Below is a small trained network, with its code and all its weights. Each question gives an input and a class and asks what happens when units are switched off, that is, made to give their printed mean instead of their output.

import numpy as np


def w(rows, s, z=0):
    codes = np.array(rows[::2]) - 128.0
    scale = np.full(codes.shape[1], s)
    scale[-1] = z or s
    return codes * scale


def norm(h):
    return h / np.sqrt((h * h).mean(-1, keepdims=True) + 1e-5)


def f(y):
    return np.maximum(y, 0)


def log_softmax(a):
    a = a - a.max(-1, keepdims=True)
    return a - np.log(np.exp(a).sum(-1, keepdims=True))


def net(x, mask):
    res = np.array(x, float).reshape(1, 5) / 4 @ E
    u = 0
    for l in range(2):
        y = f(norm(res) @ A[l][:, :-1].T + A[l][:, -1])
        res = res + np.where(mask[u : u + 4], y, B[l][:, -1]) @ B[l][:, :-1]
        u += 4
    return log_softmax(norm(res)[-1] @ U[:, :-1].T + U[:, -1])


A, B = {}, {}
E = w([
[200,180,254,201,84,130,184,155,103,87,94,143],'x0',
[61,224,141,95,108,156,82,50,166,19,194,33],'x1',
[207,183,76,62,77,195,15,51,95,174,116,78],'x2',
[68,99,128,201,115,161,176,97,121,36,151,120],'x3',
[144,52,120,196,30,112,110,122,215,89,117,156],'x4',
],0.0072)
A[0] = w([
[75,79,98,50,202,142,81,123,166,197,133,121,10],'0.n1',
[85,180,29,138,78,143,142,87,189,92,189,39,46],'0.n2',
[49,127,196,148,182,127,203,143,134,110,200,157,104],'0.n3',
[106,25,133,209,96,62,163,157,209,83,86,253,2],'0.n4',
],0.0062,0.0041)
B[0] = w([
[157,142,106,95,146,98,62,153,170,183,138,166,186],'0.n1',
[121,100,102,130,119,170,142,97,141,119,152,142,212],'0.n2',
[133,151,187,132,140,85,122,116,99,122,146,165,212],'0.n3',
[86,73,129,137,150,97,145,176,143,126,81,1,254],'0.n4',
],0.017,0.0074)
A[1] = w([
[144,175,65,164,89,232,136,41,186,55,229,65,109],'1.n1',
[125,105,43,120,156,90,69,162,134,177,144,150,74],'1.n2',
[67,112,76,133,186,89,72,184,134,120,73,112,170],'1.n3',
[254,171,131,170,94,134,76,154,121,138,44,113,2],'1.n4',
],0.0084,0.0027)
B[1] = w([
[79,55,140,86,145,127,73,105,74,117,67,139,254],'1.n1',
[154,171,120,118,91,81,128,75,160,148,178,120,202],'1.n2',
[164,151,111,249,65,199,107,137,169,139,166,131,228],'1.n3',
[147,135,98,96,123,215,236,157,122,81,111,125,168],'1.n4',
],0.013,0.0097)
U = w([
[26,73,102,44,151,160,23,16,111,74,89,127,221],'0',
[106,54,114,246,103,100,181,202,207,117,89,22,122],'1',
[81,216,183,144,231,40,176,153,79,83,142,189,95],'2',
[197,158,80,39,122,215,240,156,104,109,53,130,2],'3',
[196,209,24,104,127,104,66,84,219,207,237,174,181],'4',
],0.012,0.002)

Each question gives the input, the list of numbers given to net, and the class t.
The units are the neurons (one row each of A and B). Each row of codes is followed by its name. A weight is (code - 128) times the scale printed after its matrix; where a second scale follows, it is the last column's (A, B and U).
mask holds one flag per neuron, layer by layer. A switched-off neuron (its flag False) gives its mean, the last column of its row in B, instead of its output. The means were averaged over made-up inputs and are rounded, as every weight is.
A unit's drop is (log p(t) with every unit on - log p(t) with that unit switched off) / (log p(t) with every unit on - log p(t) with every unit switched off).
The circuit of an input: a set's keep is (log p(t) with only the set's units on - log p(t) with every unit switched off) / (log p(t) with every unit on - log p(t) with every unit switched off). Starting from all 8 units, units are removed one at a time, each time the one whose removal leaves the highest keep (on an exact tie, the one counted first), for as long as the keep stays at least 0.8.
units of the circuit, in order: the units of the circuit, biggest drop first
most important unit: the unit with the biggest drop
k most important neurons: the k neurons with the biggest drops, biggest first
k most important neurons of layer l: the k neurons of layer l with the biggest drops, biggest first
drop when u is switched off: that unit's drop, to one decimal
input [3,7,-6,4,-4], class 2: most important unit => 0.n3
input [8,-2,-2,-5,-7], class 3: 2 most important neurons of layer 1 => [1.n4 1.n2]
input [3,-4,5,8,0], class 3: units of the circuit, in order => [0.n4 1.n4]
input [5,-1,4,3,-1], class 3: 2 most important neurons => [1.n4 0.n2]
input [5,-4,2,6,-4], class 3: 3 most important neurons => [0.n4 1.n4 0.n2]
input [6,-1,6,8,3], class 0: 2 most important neurons => [1.n1 0.n1]
input [4,0,5,0,2], class 3: 2 most important neurons => [1.n4 0.n2]
input [-4,0,4,-3,8], class 4: 2 most important neurons => [1.n2 0.n1]
input [1,-2,8,3,-6], class 3: 2 most important neurons => [0.n2 1.n4]
input [0,-6,7,-2,-2], class 3: 2 most important neurons of layer 0 => [0.n4 0.n2]
input [2,7,-4,-1,-7], class 2: 2 most important neurons => [0.n3 1.n1]
input [1,3,-3,-7,-2], class 4: 2 most important neurons => [0.n4 1.n1]
input [4,5,0,-5,-7], class 2: 3 most important neurons of layer 0 => [0.n2 0.n4 0.n1]
input [-1,8,-4,3,8], class 0: 2 most important neurons => [1.n1 0.n2]
input [-6,3,-8,-3,-7], class 4: most important unit => 0.n1
input [6,-4,-6,7,-6], class 2: 2 most important neurons => [0.n3 1.n3]
input [-8,8,0,-2,-8], class 4: 2 most important neurons => [0.n1 1.n2]
input [-1,-4,-7,2,-7], class 2: drop when 0.n3 is switched off => 2.0
input [-4,3,5,-2,-7], class 4: drop when 0.n1 is switched off => 0.8
input [4,5,-3,4,-6], class 2: units of the circuit, in order => [0.n3]
input [-8,-6,-6,-2,-4], class 4: drop when 0.n3 is switched off => 0.0
